Here is a tiny trained network, its code and every weight. The questions are about switching its units off for an input and a class, where a switched-off unit gives its printed mean instead of its output.

import numpy as np


def w(rows, s, z=0):
    codes = np.array(rows[::2]) - 128.0
    scale = np.full(codes.shape[1], s)
    scale[-1] = z or s
    return codes * scale


def f(y):
    return np.maximum(y, 0)


def log_softmax(a):
    a = a - a.max(-1, keepdims=True)
    return a - np.log(np.exp(a).sum(-1, keepdims=True))


def net(x, mask):
    res = np.array(x, float).reshape(1, 7) / 4 @ E
    y = f(res @ A[0][:, :-1].T + A[0][:, -1])
    res = res + np.where(mask, y, B[0][:, -1]) @ B[0][:, :-1]
    return log_softmax(res[-1] @ U[:, :-1].T + U[:, -1])


A, B = {}, {}
E = w([
[60,187,60,56,104,57,195,245,219],'x0',
[98,156,120,143,112,135,109,106,124],'x1',
[199,213,85,165,212,172,53,164,140],'x2',
[150,101,139,115,164,107,140,141,128],'x3',
[135,117,126,118,140,126,133,130,128],'x4',
[133,167,255,8,104,133,59,124,154],'x5',
[155,36,114,168,114,97,48,137,245],'x6',
],0.0092)
A[0] = w([
[42,17,159,87,50,96,222,67,117,35],'neuron 1',
[129,173,122,119,159,167,229,74,96,40],'neuron 2',
[198,211,98,149,229,249,82,191,163,4],'neuron 3',
[132,23,189,154,85,165,147,95,68,144],'neuron 4',
[119,196,103,105,148,111,153,91,59,210],'neuron 5',
[89,43,120,179,127,90,83,119,178,39],'neuron 6',
[120,158,132,105,147,125,242,109,11,51],'neuron 7',
[104,69,34,197,144,158,171,146,104,48],'neuron 8',
[91,183,73,85,86,87,183,232,179,114],'neuron 9',
[199,73,121,159,117,203,101,42,54,53],'neuron 10',
[72,128,93,97,98,24,143,195,155,159],'neuron 11',
[155,17,62,154,80,65,37,87,223,61],'neuron 12',
[161,95,32,229,165,139,253,107,109,76],'neuron 13',
[175,153,225,32,123,151,108,128,153,117],'neuron 14',
[180,75,206,186,109,194,83,96,64,14],'neuron 15',
],0.0073,0.0016)
B[0] = w([
[105,48,148,238,159,181,167,68,235,234],'neuron 1',
[179,150,155,124,31,80,116,173,133,181],'neuron 2',
[146,58,121,232,149,168,202,70,249,222],'neuron 3',
[133,109,79,188,188,102,135,95,69,204],'neuron 4',
[165,127,121,114,103,137,163,170,157,185],'neuron 5',
[198,138,144,122,93,89,157,204,185,176],'neuron 6',
[189,254,154,125,84,112,179,222,149,211],'neuron 7',
[46,113,175,37,97,166,71,148,146,203],'neuron 8',
[151,119,92,150,249,64,84,149,62,249],'neuron 9',
[138,132,75,158,134,45,99,124,70,219],'neuron 10',
[153,134,111,171,214,102,98,93,33,226],'neuron 11',
[162,236,134,69,46,78,173,225,148,210],'neuron 12',
[15,97,201,37,127,193,64,114,134,234],'neuron 13',
[63,127,204,54,146,173,72,114,169,219],'neuron 14',
[121,109,117,108,112,57,106,106,44,213],'neuron 15',
],0.0081,0.012)
U = w([
[146,144,81,142,218,78,80,99,18,59],'0',
[21,135,232,2,128,226,26,110,136,108],'1',
[235,206,167,97,35,120,214,202,139,74],'2',
[132,96,135,227,172,207,214,57,197,254],'3',
],0.0096,0.0038)

Each question gives the input, the list of numbers given to net, and the class t.
The units are the neurons (one row each of A and B). Each row of codes is followed by its name. A weight is (code - 128) times the scale printed after its matrix; where a second scale follows, it is the last column's (A, B and U).
mask holds one flag per neuron, in row order. A switched-off neuron (its flag False) gives its mean, the last column of its row in B, instead of its output. The means were averaged over made-up inputs and are rounded, as every weight is.
A unit's drop is (log p(t) with every unit on - log p(t) with that unit switched off) / (log p(t) with every unit on - log p(t) with every unit switched off).
The circuit of an input: a set's keep is (log p(t) with only the set's units on - log p(t) with every unit switched off) / (log p(t) with every unit on - log p(t) with every unit switched off). Starting from the 12 units with the biggest drops (on a tie, the unit counted first), units are removed one at a time, each time the one whose removal leaves the highest keep (on an exact tie, the one counted first), for as long as the keep stays at least 0.8.
units of the circuit, in order: the units of the circuit, biggest drop first
top k neurons: the k neurons with the biggest drops, biggest first
drop when u is switched off: that unit's drop, to one decimal
input [7,0,7,3,-6,3,1], class 0: top 2 neurons -> (neuron 9; neuron 1)
input [8,-2,-6,-8,6,4,0], class 0: top neuron -> (neuron 9)
input [-7,5,-5,3,2,-8,-3], class 1: top 4 neurons -> (neuron 13; neuron 8; neuron 9; neuron 11)
input [-4,-8,6,-5,2,1,5], class 3: top 2 neurons -> (neuron 3; neuron 7)
input [7,0,-7,-3,7,-8,7], class 1: top 3 neurons -> (neuron 13; neuron 8; neuron 3)
input [2,3,-7,1,3,6,-6], class 3: top 3 neurons -> (neuron 1; neuron 13; neuron 8)
input [-7,8,0,8,4,4,7], class 0: top 4 neurons -> (neuron 15; neuron 4; neuron 10; neuron 7)
input [-3,5,5,-3,-5,-3,1], class 3: top 2 neurons -> (neuron 3; neuron 9)
input [7,-2,-8,-2,8,6,-8], class 2: top 2 neurons -> (neuron 7; neuron 3)
input [2,5,-2,5,7,-7,8], class 2: top 3 neurons -> (neuron 12; neuron 6; neuron 14)
input [6,2,-8,-5,3,2,7], class 3: top 3 neurons -> (neuron 1; neuron 7; neuron 11)
input [-4,1,6,-3,0,-1,-2], class 3: top 2 neurons -> (neuron 3; neuron 9)
input [4,6,7,-8,5,-8,-5], class 1: top 2 neurons -> (neuron 13; neuron 8)
input [-1,-1,-5,-6,6,-3,7], class 2: units of the circuit, in order -> (neuron 12)
input [8,-5,2,-6,-2,-5,2], class 0: drop when neuron 9 is switched off -> 0.5
input [5,1,6,-1,0,-8,3], class 1: drop when neuron 13 is switched off -> 0.6
input [8,0,1,-5,-5,-1,2], class 0: drop when neuron 10 is switched off -> 0.0
